Below is a small trained network, with its code and all its weights. Each question gives an input and a class and asks what happens when units are switched off, that is, made to give their printed mean instead of their output.

import numpy as np


def w(rows, s, z=0):
    codes = np.array(rows[::2]) - 128.0
    scale = np.full(codes.shape[1], s)
    scale[-1] = z or s
    return codes * scale


def f(y):
    return np.maximum(y, 0)


def log_softmax(a):
    a = a - a.max(-1, keepdims=True)
    return a - np.log(np.exp(a).sum(-1, keepdims=True))


def net(x, mask):
    res = np.array(x, float).reshape(1, 4) / 4 @ E
    y = f(res @ A[0][:, :-1].T + A[0][:, -1])
    res = res + np.where(mask, y, B[0][:, -1]) @ B[0][:, :-1]
    return log_softmax(res[-1] @ U[:, :-1].T + U[:, -1])


A, B = {}, {}
E = w([
[128,247,150,70,178,50,100],'x0',
[61,123,114,23,107,95,135],'x1',
[139,87,78,79,143,66,254],'x2',
[181,176,176,120,67,168,194],'x3',
],0.0097)
A[0] = w([
[163,211,183,144,135,79,80,238],'n1',
[103,93,65,155,197,88,155,232],'n2',
[160,46,74,120,144,101,167,159],'n3',
[169,168,140,74,87,136,215,218],'n4',
[130,125,195,166,73,189,108,99],'n5',
[144,101,138,113,124,148,51,141],'n6',
[145,122,156,61,141,137,127,116],'n7',
[99,62,30,146,117,108,150,248],'n8',
[100,116,110,57,152,55,82,236],'n9',
[21,130,89,91,176,64,120,192],'n10',
[163,144,161,156,80,188,118,128],'n11',
[102,108,176,178,93,137,92,191],'n12',
[135,233,171,125,117,177,105,219],'n13',
[165,106,123,67,104,120,250,247],'n14',
[125,119,185,123,73,141,131,143],'n15',
[122,187,146,121,114,171,62,163],'n16',
[123,184,104,159,213,82,156,185],'n17',
[147,161,160,115,108,77,181,117],'n18',
[152,175,128,97,99,107,193,85],'n19',
[164,134,78,144,148,111,134,99],'n20',
[105,103,118,73,127,143,131,243],'n21',
[189,155,125,68,106,85,152,252],'n22',
[137,149,158,154,50,188,102,160],'n23',
[146,139,168,197,98,210,130,231],'n24',
[106,92,119,210,148,142,147,41],'n25',
[156,178,218,197,53,125,169,105],'n26',
[125,37,104,68,131,144,139,237],'n27',
[182,172,134,115,167,93,112,195],'n28',
[66,171,132,104,213,61,114,243],'n29',
[103,84,72,164,137,146,156,177],'n30',
[170,117,193,181,124,168,107,203],'n31',
[128,129,88,149,157,181,88,104],'n32',
[122,86,63,146,133,158,152,130],'n33',
],0.012,0.0027)
B[0] = w([
[152,177,40,11,149,124,149,241],'n1',
[160,152,71,134,120,151,101,203],'n2',
[57,108,77,150,133,182,117,212],'n3',
[26,99,169,147,162,61,150,218],'n4',
[134,108,167,109,159,170,144,211],'n5',
[120,65,137,114,154,142,195,189],'n6',
[117,86,169,159,100,105,111,155],'n7',
[106,106,28,142,91,137,142,224],'n8',
[176,88,91,118,132,6,208,231],'n9',
[188,109,68,128,153,1,173,237],'n10',
[138,115,172,72,149,115,153,203],'n11',
[150,110,169,84,109,156,187,201],'n12',
[91,205,91,62,167,109,170,227],'n13',
[80,130,119,194,162,140,193,251],'n14',
[85,186,134,96,165,158,173,164],'n15',
[129,132,136,58,194,138,193,216],'n16',
[148,187,100,132,150,101,95,199],'n17',
[135,99,145,189,113,92,126,182],'n18',
[108,74,173,165,122,79,139,186],'n19',
[105,140,111,135,136,138,132,150],'n20',
[109,106,93,189,150,118,151,178],'n21',
[135,120,144,189,155,62,117,201],'n22',
[74,121,199,74,143,147,173,210],'n23',
[153,119,134,63,106,162,171,243],'n24',
[160,114,146,126,105,155,104,185],'n25',
[109,158,155,84,147,53,139,215],'n26',
[78,139,69,171,143,194,153,209],'n27',
[135,181,118,96,154,83,70,197],'n28',
[183,141,84,101,91,57,130,245],'n29',
[117,102,111,128,57,183,142,198],'n30',
[154,120,152,79,95,117,168,222],'n31',
[151,74,130,93,153,142,125,178],'n32',
[141,106,75,105,66,178,93,191],'n33',
],0.0086,0.012)
U = w([
[54,124,27,186,96,248,103,185],'0',
[116,23,109,157,122,66,188,173],'1',
[65,163,149,50,161,177,188,110],'2',
[207,220,98,82,119,69,77,186],'3',
[106,95,150,139,128,141,53,6],'4',
[54,150,254,186,148,92,140,164],'5',
[192,47,215,92,59,186,116,140],'6',
],0.0094,0.0021)

Each question gives the input, the list of numbers given to net, and the class t.
The units are the neurons (one row each of A and B). Each row of codes is followed by its name. A weight is (code - 128) times the scale printed after its matrix; where a second scale follows, it is the last column's (A, B and U).
mask holds one flag per neuron, in row order. A switched-off neuron (its flag False) gives its mean, the last column of its row in B, instead of its output. The means were averaged over made-up inputs and are rounded, as every weight is.
A unit's drop is (log p(t) with every unit on - log p(t) with that unit switched off) / (log p(t) with every unit on - log p(t) with every unit switched off).
The circuit of an input: a set's keep is (log p(t) with only the set's units on - log p(t) with every unit switched off) / (log p(t) with every unit on - log p(t) with every unit switched off). Starting from the 12 units with the biggest drops (on a tie, the unit counted first), units are removed one at a time, each time the one whose removal leaves the highest keep (on an exact tie, the one counted first), for as long as the keep stays at least 0.8.
units of the circuit, in order: the units of the circuit, biggest drop first
top k neurons: the k neurons with the biggest drops, biggest first
drop when u is switched off: that unit's drop, to one decimal
input [5,-2,-3,3], class 3: units of the circuit, in order => [n14]
input [4,5,-1,3], class 1: units of the circuit, in order => [n9 n22]
input [7,-6,5,5], class 5: top 3 neurons => [n4 n19 n14]
input [1,-7,0,0], class 2: top 3 neurons => [n29 n10 n9]
input [6,-7,3,6], class 3: top 3 neurons => [n1 n28 n17]
input [-7,4,-7,2], class 2: top 2 neurons => [n15 n23]
input [8,4,2,5], class 1: top 4 neurons => [n4 n19 n18 n14]
input [4,-6,8,-8], class 3: top 2 neurons => [n17 n2]
input [-3,-3,3,7], class 5: top 2 neurons => [n1 n4]
input [8,2,3,7], class 1: top 3 neurons => [n4 n19 n1]
input [8,-6,-8,0], class 2: drop when n6 is switched off => 0.2
input [-8,2,-2,0], class 0: drop when n8 is switched off => 0.1
input [-7,2,-5,4], class 2: drop when n23 is switched off => 0.2
input [-5,2,1,5], class 2: units of the circuit, in order => [n10]
input [-1,-7,3,7], class 5: drop when n19 is switched off => 0.1
